Below is a small trained network, with its code and all its weights. Each question gives an input and a target symbol and asks what happens when units are switched off, that is, made to give their printed mean instead of their output.

import numpy as np


def w(rows, s, z=0):
    codes = np.array(rows[::2]) - 128.0
    scale = np.full(codes.shape[1], s)
    scale[-1] = z or s
    return codes * scale


def f(y):
    return y / 2 * (1 + np.tanh(0.7978845608 * (y + 0.044715 * y**3)))


def softmax(a):
    e = np.exp(a - a.max(-1, keepdims=True))
    return e / e.sum(-1, keepdims=True)


def log_softmax(a):
    a = a - a.max(-1, keepdims=True)
    return a - np.log(np.exp(a).sum(-1, keepdims=True))


def net(x, mask):
    ids = ['ΞΠγδζμτψ'.index(c) for c in x.split()]
    T = len(ids)
    res = E[ids] + P[:T]
    r = res
    for j in range(2):
        rows = slice(2 * j, 2 * j + 2)
        q, k, v = (r @ M[0][rows].T for M in (Q, K, V))
        z = softmax(np.where(np.tri(T) > 0, q @ k.T / 2**0.5, -1e9)) @ v
        o = O[0][rows]
        res = res + np.where(mask[j], z, o[:, -1]) @ o[:, :-1]
    y = f(res @ A[0][:, :-1].T + A[0][:, -1])
    res = res + np.where(mask[2:10], y, B[0][:, -1]) @ B[0][:, :-1]
    return log_softmax(res[-1] @ U[:, :-1].T + U[:, -1])


Q, K, V, O, A, B = {}, {}, {}, {}, {}, {}
E = w([
[130,187,127,149,112],'Ξ',
[138,146,147,190,125],'Π',
[187,84,214,136,121],'γ',
[168,164,167,154,100],'δ',
[238,169,113,101,112],'ζ',
[138,100,112,4,166],'μ',
[157,101,58,185,153],'τ',
[103,178,183,152,204],'ψ',
],0.018)
P = w([
[89,167,120,98,58],'0',
[121,169,122,105,76],'1',
[131,167,120,105,94],'2',
[155,163,124,115,115],'3',
[169,160,129,115,130],'4',
[179,150,133,121,145],'5',
[200,149,132,126,156],'6',
[213,150,137,122,171],'7',
[220,138,138,119,183],'8',
[234,145,145,120,190],'9',
[244,141,148,123,196],'10',
],0.011)
Q[0] = w([
[68,138,129,130,150],'H1',
[77,58,106,33,111],'H1',
[87,101,106,184,193],'H2',
[245,249,123,121,159],'H2',
],0.014)
K[0] = w([
[117,104,105,109,33],'H1',
[26,158,88,172,15],'H1',
[123,201,209,87,86],'H2',
[253,49,118,114,202],'H2',
],0.011)
V[0] = w([
[44,202,123,50,235],'H1',
[116,240,174,254,191],'H1',
[202,255,35,121,122],'H2',
[99,126,14,205,203],'H2',
],0.0086)
O[0] = w([
[65,141,154,66,229,142],'H1',
[3,151,174,167,80,140],'H1',
[130,225,48,126,131,254],'H2',
[127,80,42,145,129,9],'H2',
],0.011,0.0064)
A[0] = w([
[150,138,61,56,254,201],'N1',
[32,58,125,213,28,24],'N2',
[115,208,64,102,120,2],'N3',
[75,46,83,27,204,61],'N4',
[153,53,161,186,133,97],'N5',
[76,132,182,118,171,72],'N6',
[2,119,131,47,148,133],'N7',
[181,153,93,37,97,132],'N8',
],0.0089,0.0085)
B[0] = w([
[45,117,94,100,30,247],'N1',
[53,42,133,232,117,134],'N2',
[102,138,165,212,223,159],'N3',
[138,181,154,254,124,142],'N4',
[151,136,110,55,101,134],'N5',
[171,114,164,180,68,147],'N6',
[206,98,81,81,173,169],'N7',
[164,81,161,148,211,201],'N8',
],0.0072,0.016)
U = w([
[50,141,165,131,147,155],'Ξ',
[81,87,123,205,101,100],'Π',
[181,119,150,201,123,142],'γ',
[134,196,106,135,1,2],'δ',
[142,185,84,167,146,17],'ζ',
[111,120,92,71,58,211],'μ',
[155,77,38,186,84,156],'τ',
[147,95,121,70,206,134],'ψ',
],0.0081,0.0074)

Each question gives the input, a string of symbols that net reads in full, and the target symbol t.
The units are the heads (2 rows each of Q, K, V and O) and the neurons (one row each of A and B). Each row of codes is followed by its name. A weight is (code - 128) times the scale printed after its matrix; where a second scale follows, it is the last column's (O, A, B and U).
mask holds one flag per unit, heads first, then neurons. A switched-off unit (its flag False) gives its mean, the last column of its rows in O or B, instead of its output. The means were averaged over made-up inputs and are rounded, as every weight is.
A unit's drop is (log p(t) with every unit on - log p(t) with that unit switched off) / (log p(t) with every unit on - log p(t) with every unit switched off).
The circuit of an input: a set's keep is (log p(t) with only the set's units on - log p(t) with every unit switched off) / (log p(t) with every unit on - log p(t) with every unit switched off). Starting from all 10 units, units are removed one at a time, each time the one whose removal leaves the highest keep (on an exact tie, the one counted first), for as long as the keep stays at least 0.8.
units of the circuit, in order: the units of the circuit, biggest drop first
k most important neurons: the k neurons with the biggest drops, biggest first
heads that matter: for each layer, one digit per head in row order, 1 if its drop is at least 0.15 and else 0, layers parted by /
drop when u is switched off: that unit's drop, to one decimal
input Ξ ζ τ τ, target ζ: heads that matter => 01
input Ξ ψ δ τ Ξ δ Π, target Π: heads that matter => 11
input ζ δ δ, target ζ: heads that matter => 01
input ζ τ ζ, target τ: heads that matter => 11
input γ Ξ δ, target γ: units of the circuit, in order => [N1]
input τ μ γ γ μ μ Π μ Ξ Ξ, target μ: units of the circuit, in order => [N1, H1]
input τ Π ζ γ Ξ, target γ: units of the circuit, in order => [N1, H1]
input μ δ Ξ Ξ ψ τ μ δ, target μ: units of the circuit, in order => [N1, H1]
input τ Ξ Π, target Π: units of the circuit, in order => [H1, N2, H2]
input Π μ γ, target ψ: units of the circuit, in order => [H1, N1, N6]
input Π μ ζ Π τ Ξ τ μ Ξ μ δ, target ψ: 2 most important neurons => [N8, N6]
input δ γ μ γ Ξ δ ζ δ, target ζ: units of the circuit, in order => [H2, N3]
input τ Π ψ Π μ τ, target μ: units of the circuit, in order => [N1, H1]
input Π γ ζ Ξ, target γ: units of the circuit, in order => [H1, N1]
input μ μ ψ δ Π τ ζ, target τ: units of the circuit, in order => [H2]
input Ξ μ τ γ μ ψ τ γ ψ μ δ, target μ: heads that matter => 10
input Ξ μ δ Ξ Π ψ μ μ ψ γ, target Ξ: heads that matter => 10
input γ δ ψ, target γ: units of the circuit, in order => [N1, H2, N6]
input Π μ ψ, target μ: 2 most important neurons => [N1, N3]
input δ τ ψ μ Ξ δ τ Π Ξ, target τ: most important neuron => [N1]
input μ ζ τ μ, target τ: heads that matter => 01
input γ ψ δ, target Ξ: heads that matter => 11
input μ ψ τ μ μ μ μ Π, target μ: heads that matter => 10
input δ ψ τ δ ψ ζ ψ Π ζ, target Ξ: heads that matter => 10
input μ ψ Π Ξ Ξ δ μ ψ γ ζ, target Ξ: 2 most important neurons => [N3, N7]
input δ ψ μ γ δ μ μ μ μ Ξ, target ψ: 2 most important neurons => [N8, N6]
input τ ζ ζ ψ, target ζ: units of the circuit, in order => [H2]
input Ξ ζ Π Π, target ζ: drop when H2 is switched off => 0.9
input γ ψ ζ Π ψ τ, target Ξ: drop when H1 is switched off => 0.8
